Below are the code and all the weights of a small trained network. Each question names an input and a target symbol and asks about switching units off, where a switched-off unit gives its printed mean instead of its output.

import numpy as np


def w(rows, s, z=0):
    codes = np.array(rows[::2]) - 128.0
    scale = np.full(codes.shape[1], s)
    scale[-1] = z or s
    return codes * scale


def f(y):
    return y / 2 * (1 + np.tanh(0.7978845608 * (y + 0.044715 * y**3)))


def softmax(a):
    e = np.exp(a - a.max(-1, keepdims=True))
    return e / e.sum(-1, keepdims=True)


def log_softmax(a):
    a = a - a.max(-1, keepdims=True)
    return a - np.log(np.exp(a).sum(-1, keepdims=True))


def net(x, mask):
    ids = ['ΦΩαβεηθμξστψ'.index(c) for c in x.split()]
    T = len(ids)
    res = E[ids] + P[:T]
    r = res
    for j in range(2):
        rows = slice(4 * j, 4 * j + 4)
        q, k, v = (r @ M[0][rows].T for M in (Q, K, V))
        z = softmax(np.where(np.tri(T) > 0, q @ k.T / 4**0.5, -1e9)) @ v
        o = O[0][rows]
        res = res + np.where(mask[j], z, o[:, -1]) @ o[:, :-1]
    y = f(res @ A[0][:, :-1].T + A[0][:, -1])
    res = res + np.where(mask[2:10], y, B[0][:, -1]) @ B[0][:, :-1]
    return log_softmax(res[-1] @ U[:, :-1].T + U[:, -1])


Q, K, V, O, A, B = {}, {}, {}, {}, {}, {}
E = w([
[85,130,125,118],'Φ',
[94,138,118,120],'Ω',
[94,140,115,124],'α',
[63,159,71,87],'β',
[81,145,133,90],'ε',
[216,89,99,201],'η',
[42,124,113,59],'θ',
[84,152,142,51],'μ',
[51,64,189,42],'ξ',
[163,254,117,151],'σ',
[120,245,112,32],'τ',
[157,142,213,144],'ψ',
],0.0097)
P = w([
[65,151,152,254],'0',
[113,164,149,124],'1',
[131,179,164,138],'2',
[143,139,135,50],'3',
[175,158,139,42],'4',
[172,134,141,34],'5',
[189,147,97,11],'6',
],0.0089)
Q[0] = w([
[121,171,91,79],'H0',
[74,138,115,134],'H0',
[58,160,151,205],'H0',
[161,75,205,198],'H0',
[150,216,182,36],'H1',
[103,42,76,250],'H1',
[101,199,196,212],'H1',
[149,236,198,77],'H1',
],0.011)
K[0] = w([
[169,125,163,107],'H0',
[159,140,145,180],'H0',
[95,109,145,208],'H0',
[61,129,89,146],'H0',
[227,109,123,133],'H1',
[2,146,137,131],'H1',
[81,77,153,224],'H1',
[243,94,131,160],'H1',
],0.013)
V[0] = w([
[197,171,193,221],'H0',
[59,52,220,137],'H0',
[175,160,104,131],'H0',
[176,116,173,182],'H0',
[144,1,221,151],'H1',
[180,177,205,111],'H1',
[207,97,20,229],'H1',
[111,142,42,142],'H1',
],0.01)
O[0] = w([
[239,155,236,138,204],'H0',
[203,146,26,103,147],'H0',
[114,126,188,129,126],'H0',
[196,116,164,118,137],'H0',
[185,104,69,91,123],'H1',
[171,177,210,78,254],'H1',
[136,8,162,150,67],'H1',
[69,88,131,182,58],'H1',
],0.011,0.0042)
A[0] = w([
[37,110,175,232,255],'N0',
[142,137,118,97,161],'N1',
[61,154,209,146,143],'N2',
[147,133,119,100,162],'N3',
[145,100,136,128,138],'N4',
[94,150,179,130,144],'N5',
[204,83,199,129,139],'N6',
[2,164,43,164,154],'N7',
],0.0068,0.006)
B[0] = w([
[80,72,198,191,189],'N0',
[146,111,121,110,182],'N1',
[112,178,189,120,179],'N2',
[147,110,119,110,181],'N3',
[132,112,128,113,136],'N4',
[128,157,172,119,172],'N5',
[125,96,69,82,255],'N6',
[1,92,49,150,187],'N7',
],0.0065,0.0072)
U = w([
[135,125,101,171,62],'Φ',
[137,124,117,179,80],'Ω',
[141,128,122,188,110],'α',
[82,88,124,155,253],'β',
[120,145,100,166,102],'ε',
[141,23,153,122,191],'η',
[104,113,52,139,155],'θ',
[113,147,89,142,73],'μ',
[130,112,2,80,105],'ξ',
[122,138,212,160,9],'σ',
[72,159,181,140,13],'τ',
[192,179,148,63,215],'ψ',
],0.0078,0.0043)

Each question gives the input, a string of symbols that net reads in full, and the target symbol t.
The units are the heads (4 rows each of Q, K, V and O) and the neurons (one row each of A and B). Each row of codes is followed by its name. A weight is (code - 128) times the scale printed after its matrix; where a second scale follows, it is the last column's (O, A, B and U).
mask holds one flag per unit, heads first, then neurons. A switched-off unit (its flag False) gives its mean, the last column of its rows in O or B, instead of its output. The means were averaged over made-up inputs and are rounded, as every weight is.
A unit's drop is (log p(t) with every unit on - log p(t) with that unit switched off) / (log p(t) with every unit on - log p(t) with every unit switched off).
The circuit of an input: a set's keep is (log p(t) with only the set's units on - log p(t) with every unit switched off) / (log p(t) with every unit on - log p(t) with every unit switched off). Starting from all 10 units, units are removed one at a time, each time the one whose removal leaves the highest keep (on an exact tie, the one counted first), for as long as the keep stays at least 0.8.
units of the circuit, in order: the units of the circuit, biggest drop first
unit that matters most: the unit with the biggest drop
k most important neurons: the k neurons with the biggest drops, biggest first
heads that matter: for each layer, one digit per head in row order, 1 if its drop is at least 0.15 and else 0, layers parted by /
drop of u: that unit's drop, to one decimal
input ψ β ψ β β β η, target β: units of the circuit, in order -> (H0; H1; N0)
input τ ε β, target τ: heads that matter -> 01
input ψ β α ξ α, target ξ: units of the circuit, in order -> (H0)
input β θ ξ, target ξ: units of the circuit, in order -> (H0; H1)
input μ ξ β μ, target ξ: heads that matter -> 10
input ψ ξ Ω ξ Φ, target ξ: heads that matter -> 10
input ψ β ξ β, target ξ: heads that matter -> 10
input ψ β τ β θ, target τ: units of the circuit, in order -> (H1; H0; N2)
input ψ ψ η, target ψ: units of the circuit, in order -> (H0; H1)
input ψ ψ α, target ψ: units of the circuit, in order -> (H0; H1)
input μ η ε μ, target η: heads that matter -> 01
input ξ ψ τ η β θ, target η: heads that matter -> 01
input η β ξ β τ μ σ, target τ: heads that matter -> 11
input ξ ξ θ ε, target ξ: heads that matter -> 10
input Φ η σ ψ, target η: heads that matter -> 01
input μ β β θ, target θ: most important neuron -> (N7)
input σ τ τ Φ, target τ: heads that matter -> 11
input η β β β, target β: units of the circuit, in order -> (H1; H0; N0)
input ξ ψ ψ Φ τ θ, target τ: units of the circuit, in order -> (H0; H1; N2)
input τ θ Ω, target τ: unit that matters most -> H1
input β σ Ω, target σ: drop of N6 -> 0.1
input σ α η, target σ: drop of H0 -> 0.4
